Here is a tiny trained network, its code and every weight. The questions are about switching its units off for an input and a class, where a switched-off unit gives its printed mean instead of its output.

import numpy as np


def w(rows, s, z=0):
    codes = np.array(rows[::2]) - 128.0
    scale = np.full(codes.shape[1], s)
    scale[-1] = z or s
    return codes * scale


def f(y):
    return np.maximum(y, 0)


def log_softmax(a):
    a = a - a.max(-1, keepdims=True)
    return a - np.log(np.exp(a).sum(-1, keepdims=True))


def net(x, mask):
    res = np.array(x, float).reshape(1, 7) / 4 @ E
    y = f(res @ A[0][:, :-1].T + A[0][:, -1])
    res = res + np.where(mask, y, B[0][:, -1]) @ B[0][:, :-1]
    return log_softmax(res[-1] @ U[:, :-1].T + U[:, -1])


A, B = {}, {}
E = w([
[195,33,121,111],'x0',
[128,128,129,129],'x1',
[126,151,2,84],'x2',
[127,128,129,127],'x3',
[36,77,142,33],'x4',
[129,128,129,129],'x5',
[191,184,162,36],'x6',
],0.0092)
A[0] = w([
[154,117,96,230,117],'neuron 1',
[221,38,126,116,172],'neuron 2',
[95,65,141,59,77],'neuron 3',
[121,48,119,104,95],'neuron 4',
[179,140,91,58,102],'neuron 5',
[171,75,71,103,145],'neuron 6',
[253,199,212,28,37],'neuron 7',
[131,120,175,141,103],'neuron 8',
[174,201,130,59,105],'neuron 9',
[118,100,99,182,67],'neuron 10',
[138,183,135,195,138],'neuron 11',
[196,148,129,152,81],'neuron 12',
[209,134,116,171,115],'neuron 13',
[129,108,183,130,76],'neuron 14',
[110,113,180,164,89],'neuron 15',
[85,90,109,183,74],'neuron 16',
[40,85,160,71,77],'neuron 17',
[200,174,134,151,75],'neuron 18',
[109,149,229,129,130],'neuron 19',
[118,96,185,156,77],'neuron 20',
[129,113,202,136,104],'neuron 21',
[101,79,133,81,82],'neuron 22',
[194,149,85,191,94],'neuron 23',
[124,120,165,140,42],'neuron 24',
[65,148,148,104,115],'neuron 25',
[57,108,108,66,103],'neuron 26',
[159,127,190,112,121],'neuron 27',
[122,157,32,84,29],'neuron 28',
[98,114,157,67,143],'neuron 29',
[181,135,129,160,92],'neuron 30',
[129,108,197,190,76],'neuron 31',
[78,100,113,216,102],'neuron 32',
[114,133,249,122,184],'neuron 33',
[191,194,112,194,82],'neuron 34',
[115,87,152,57,87],'neuron 35',
[47,65,111,166,54],'neuron 36',
[122,117,167,143,27],'neuron 37',
[90,184,138,133,254],'neuron 38',
[174,47,139,61,133],'neuron 39',
[89,98,136,99,44],'neuron 40',
[131,122,203,161,119],'neuron 41',
[112,117,38,152,135],'neuron 42',
[177,43,170,109,75],'neuron 43',
[159,182,176,42,126],'neuron 44',
[105,201,144,109,188],'neuron 45',
],0.011,0.0056)
B[0] = w([
[126,131,184,89,245],'neuron 1',
[58,172,103,254,238],'neuron 2',
[158,176,174,109,203],'neuron 3',
[111,148,129,143,184],'neuron 4',
[146,76,92,122,194],'neuron 5',
[95,173,97,184,202],'neuron 6',
[112,28,170,113,244],'neuron 7',
[156,144,82,113,168],'neuron 8',
[125,67,129,131,208],'neuron 9',
[97,76,183,95,177],'neuron 10',
[122,144,148,140,225],'neuron 11',
[131,166,187,97,183],'neuron 12',
[112,171,171,90,214],'neuron 13',
[171,112,82,85,166],'neuron 14',
[148,138,65,113,183],'neuron 15',
[116,29,156,101,192],'neuron 16',
[136,180,176,117,227],'neuron 17',
[94,167,166,108,194],'neuron 18',
[151,150,67,126,218],'neuron 19',
[164,134,87,96,183],'neuron 20',
[174,164,78,98,191],'neuron 21',
[156,191,169,99,180],'neuron 22',
[100,185,154,78,227],'neuron 23',
[128,125,78,96,143],'neuron 24',
[142,179,164,179,186],'neuron 25',
[151,169,135,125,218],'neuron 26',
[119,101,86,119,180],'neuron 27',
[197,137,48,91,206],'neuron 28',
[149,192,167,134,202],'neuron 29',
[138,163,164,101,178],'neuron 30',
[152,132,80,90,208],'neuron 31',
[96,49,168,121,232],'neuron 32',
[177,122,58,123,254],'neuron 33',
[126,160,171,101,237],'neuron 34',
[131,148,173,108,190],'neuron 35',
[109,77,188,107,207],'neuron 36',
[167,106,90,96,143],'neuron 37',
[54,113,103,233,248],'neuron 38',
[83,143,130,180,211],'neuron 39',
[146,183,180,86,159],'neuron 40',
[165,138,62,101,205],'neuron 41',
[177,94,60,72,227],'neuron 42',
[62,154,95,172,193],'neuron 43',
[85,22,157,151,216],'neuron 44',
[71,128,103,198,217],'neuron 45',
],0.0075,0.0076)
U = w([
[136,214,186,51,84],'0',
[119,39,146,85,157],'1',
[164,152,5,52,74],'2',
[126,150,108,143,247],'3',
[90,178,90,227,57],'4',
],0.012,0.011)

Each question gives the input, the list of numbers given to net, and the class t.
The units are the neurons (one row each of A and B). Each row of codes is followed by its name. A weight is (code - 128) times the scale printed after its matrix; where a second scale follows, it is the last column's (A, B and U).
mask holds one flag per neuron, in row order. A switched-off neuron (its flag False) gives its mean, the last column of its row in B, instead of its output. The means were averaged over made-up inputs and are rounded, as every weight is.
A unit's drop is (log p(t) with every unit on - log p(t) with that unit switched off) / (log p(t) with every unit on - log p(t) with every unit switched off).
The circuit of an input: a set's keep is (log p(t) with only the set's units on - log p(t) with every unit switched off) / (log p(t) with every unit on - log p(t) with every unit switched off). Starting from the 12 units with the biggest drops (on a tie, the unit counted first), units are removed one at a time, each time the one whose removal leaves the highest keep (on an exact tie, the one counted first), for as long as the keep stays at least 0.8.
circuit, biggest first: the units of the circuit, biggest drop first
top k neurons: the k neurons with the biggest drops, biggest first
drop of u: that unit's drop, to one decimal
input [6,4,5,3,1,3,-2], class 4: top 3 neurons -> [neuron 2; neuron 6; neuron 39]
input [-3,-8,4,-4,3,-1,5], class 1: circuit, biggest first -> [neuron 44; neuron 9]
input [-6,-3,-7,-3,-6,-4,-7], class 1: top neuron -> [neuron 32]
input [-8,-2,-2,-5,7,-5,4], class 4: circuit, biggest first -> [neuron 38; neuron 45]
input [1,-5,7,6,-5,0,8], class 1: circuit, biggest first -> [neuron 7; neuron 44]
input [5,6,-7,-5,-6,1,-5], class 2: top 2 neurons -> [neuron 31; neuron 41]
input [1,-6,-6,4,-5,-2,2], class 2: circuit, biggest first -> [neuron 33; neuron 41; neuron 31; neuron 21]
input [-3,-3,1,1,-5,-2,6], class 1: circuit, biggest first -> [neuron 7; neuron 44]
input [-4,-7,-7,2,-3,1,6], class 2: circuit, biggest first -> [neuron 33; neuron 19; neuron 41]
input [8,1,7,5,5,-1,5], class 4: top 3 neurons -> [neuron 2; neuron 39; neuron 6]
input [-5,2,-7,8,3,7,6], class 2: top 2 neurons -> [neuron 33; neuron 19]
input [-3,-6,-8,-4,2,0,-8], class 1: top 3 neurons -> [neuron 32; neuron 36; neuron 16]
input [-4,3,0,-1,-6,-8,8], class 1: top 2 neurons -> [neuron 7; neuron 44]
input [-2,4,-8,-6,8,-2,-3], class 0: circuit, biggest first -> [neuron 17]
input [8,8,4,-8,-2,5,-5], class 4: top 2 neurons -> [neuron 2; neuron 6]
input [6,-6,-8,7,8,-8,-3], class 0: top 2 neurons -> [neuron 17; neuron 3]
input [7,1,-7,2,4,-8,6], class 3: top 3 neurons -> [neuron 2; neuron 39; neuron 43]
input [8,-8,1,7,-8,5,1], class 0: top 2 neurons -> [neuron 13; neuron 23]
input [5,-1,-1,5,-5,-3,-1], class 0: top 2 neurons -> [neuron 38; neuron 13]
input [-7,0,-7,0,4,8,7], class 3: drop of neuron 38 -> 0.2
input [-7,4,4,-1,-6,-6,-8], class 1: drop of neuron 16 -> 0.1
input [-8,0,0,2,-2,-5,6], class 4: drop of neuron 45 -> 0.3
